Below is a small trained network, with its code and all its weights. Each question gives an input and a target symbol and asks what happens when units are switched off, that is, made to give their printed mean instead of their output.

import numpy as np


def w(rows, s, z=0):
    codes = np.array(rows[::2]) - 128.0
    scale = np.full(codes.shape[1], s)
    scale[-1] = z or s
    return codes * scale


def norm(h):
    return h / np.sqrt((h * h).mean(-1, keepdims=True) + 1e-5)


def f(y):
    return y / 2 * (1 + np.tanh(0.7978845608 * (y + 0.044715 * y**3)))


def softmax(a):
    e = np.exp(a - a.max(-1, keepdims=True))
    return e / e.sum(-1, keepdims=True)


def log_softmax(a):
    a = a - a.max(-1, keepdims=True)
    return a - np.log(np.exp(a).sum(-1, keepdims=True))


def net(x, mask):
    ids = ['ΔΞαζηθμπψ'.index(c) for c in x.split()]
    T = len(ids)
    res = E[ids] + P[:T]
    r = norm(res)
    for j in range(3):
        rows = slice(3 * j, 3 * j + 3)
        q, k, v = (r @ M[0][rows].T for M in (Q, K, V))
        z = softmax(np.where(np.tri(T) > 0, q @ k.T / 3**0.5, -1e9)) @ v
        o = O[0][rows]
        res = res + np.where(mask[j], z, o[:, -1]) @ o[:, :-1]
    y = f(norm(res) @ A[0][:, :-1].T + A[0][:, -1])
    res = res + np.where(mask[3:19], y, B[0][:, -1]) @ B[0][:, :-1]
    return log_softmax(norm(res)[-1] @ U[:, :-1].T + U[:, -1])


Q, K, V, O, A, B = {}, {}, {}, {}, {}, {}
E = w([
[86,155,151,221],'Δ',
[98,211,125,134],'Ξ',
[4,145,253,102],'α',
[171,66,108,148],'ζ',
[151,135,93,50],'η',
[255,179,221,151],'θ',
[99,183,70,133],'μ',
[181,69,156,92],'π',
[98,156,65,221],'ψ',
],0.0075)
P = w([
[84,77,98,109],'0',
[112,33,144,255],'1',
[176,186,133,29],'2',
[113,41,150,247],'3',
[186,203,140,20],'4',
[118,28,149,225],'5',
],0.0038)
Q[0] = w([
[138,80,187,254],'H0',
[100,54,106,178],'H0',
[90,16,130,180],'H0',
[229,71,94,147],'H1',
[212,122,195,72],'H1',
[164,243,144,96],'H1',
[100,131,166,201],'H2',
[204,169,147,68],'H2',
[137,56,134,111],'H2',
],0.0088)
K[0] = w([
[212,128,139,216],'H0',
[222,132,59,162],'H0',
[243,119,73,141],'H0',
[186,131,82,126],'H1',
[153,68,186,41],'H1',
[22,207,254,74],'H1',
[108,138,102,155],'H2',
[81,220,152,68],'H2',
[110,17,113,114],'H2',
],0.0093)
V[0] = w([
[187,132,157,151],'H0',
[139,164,34,176],'H0',
[134,134,192,137],'H0',
[105,75,91,109],'H1',
[97,78,229,42],'H1',
[219,141,133,144],'H1',
[255,163,231,67],'H2',
[183,174,110,197],'H2',
[122,150,187,107],'H2',
],0.0055)
O[0] = w([
[147,147,88,96,127],'H0',
[66,72,102,124,89],'H0',
[185,253,164,83,142],'H0',
[124,125,148,24,189],'H1',
[144,181,176,141,169],'H1',
[57,130,125,162,109],'H1',
[89,30,103,137,3],'H2',
[151,75,127,149,100],'H2',
[22,94,131,167,90],'H2',
],0.0046,0.0014)
A[0] = w([
[108,132,97,7,43],'N0',
[192,56,72,178,116],'N1',
[47,97,191,140,114],'N2',
[134,78,255,180,168],'N3',
[116,101,146,78,94],'N4',
[180,81,92,166,205],'N5',
[148,167,176,115,113],'N6',
[65,162,180,131,137],'N7',
[121,153,63,125,177],'N8',
[63,146,177,74,146],'N9',
[139,210,92,136,249],'N10',
[111,157,40,89,103],'N11',
[45,181,177,58,90],'N12',
[172,124,194,91,76],'N13',
[241,142,161,150,35],'N14',
[125,146,150,235,98],'N15',
],0.0078,0.0021)
B[0] = w([
[54,145,73,151,165],'N0',
[207,175,38,87,199],'N1',
[168,110,117,30,144],'N2',
[144,68,223,91,255],'N3',
[84,114,77,91,142],'N4',
[171,193,143,101,197],'N5',
[80,176,87,169,157],'N6',
[196,100,82,123,151],'N7',
[128,67,196,127,160],'N8',
[134,187,63,115,156],'N9',
[108,141,135,152,194],'N10',
[170,4,253,167,159],'N11',
[169,148,9,164,164],'N12',
[78,114,164,183,187],'N13',
[123,198,132,142,182],'N14',
[67,96,88,86,186],'N15',
],0.0047,0.0043)
U = w([
[83,53,184,192,44],'Δ',
[45,161,128,191,133],'Ξ',
[79,123,179,54,145],'α',
[233,163,74,95,4],'ζ',
[93,101,52,84,89],'η',
[149,254,163,144,251],'θ',
[198,76,125,198,77],'μ',
[192,137,205,124,93],'π',
[146,149,47,181,166],'ψ',
],0.014,0.0033)

Each question gives the input, a string of symbols that net reads in full, and the target symbol t.
The units are the heads (3 rows each of Q, K, V and O) and the neurons (one row each of A and B). Each row of codes is followed by its name. A weight is (code - 128) times the scale printed after its matrix; where a second scale follows, it is the last column's (O, A, B and U).
mask holds one flag per unit, heads first, then neurons. A switched-off unit (its flag False) gives its mean, the last column of its rows in O or B, instead of its output. The means were averaged over made-up inputs and are rounded, as every weight is.
A unit's drop is (log p(t) with every unit on - log p(t) with that unit switched off) / (log p(t) with every unit on - log p(t) with every unit switched off).
The circuit of an input: a set's keep is (log p(t) with only the set's units on - log p(t) with every unit switched off) / (log p(t) with every unit on - log p(t) with every unit switched off). Starting from the 12 units with the biggest drops (on a tie, the unit counted first), units are removed one at a time, each time the one whose removal leaves the highest keep (on an exact tie, the one counted first), for as long as the keep stays at least 0.8.
circuit, biggest first: the units of the circuit, biggest drop first
k most important neurons: the k neurons with the biggest drops, biggest first
heads that matter: for each layer, one digit per head in row order, 1 if its drop is at least 0.15 and else 0, layers parted by /
drop when u is switched off: that unit's drop, to one decimal
input θ α μ η ζ, target θ: heads that matter : 100
input π α μ π α, target θ: circuit, biggest first : [H1 N12]
input ψ ζ π Ξ, target Ξ: circuit, biggest first : [N15]
input Δ α θ θ π, target θ: circuit, biggest first : [H0 H1 N14]
input α μ π ζ, target ζ: circuit, biggest first : [N1 N5]
input μ Ξ μ, target Δ: circuit, biggest first : [N11 H0]
input ζ α π μ, target μ: heads that matter : 010
input θ ψ ψ ζ Δ, target Ξ: circuit, biggest first : [N15 H1]
input π μ μ η, target η: 2 most important neurons : [N3 N0]
input θ μ Ξ, target ψ: heads that matter : 001
input α μ μ α ζ, target θ: heads that matter : 000
input μ Ξ α ζ, target ζ: heads that matter : 000
input π ψ π ζ Ξ η, target η: heads that matter : 010
input ζ Ξ Δ η ψ μ, target μ: heads that matter : 011
input μ Δ θ π ψ Ξ, target Ξ: most important neuron : [N3]
input π η μ η ψ, target μ: heads that matter : 010
input θ Ξ ζ ζ Δ, target Ξ: 2 most important neurons : [N11 N15]
input θ μ π, target α: drop when H1 is switched off : 0.4
input α π η, target θ: drop when H0 is switched off : 0.7
input π π ψ α η, target θ: most important neuron : [N1]
input μ μ α, target θ: drop when H1 is switched off : 0.1
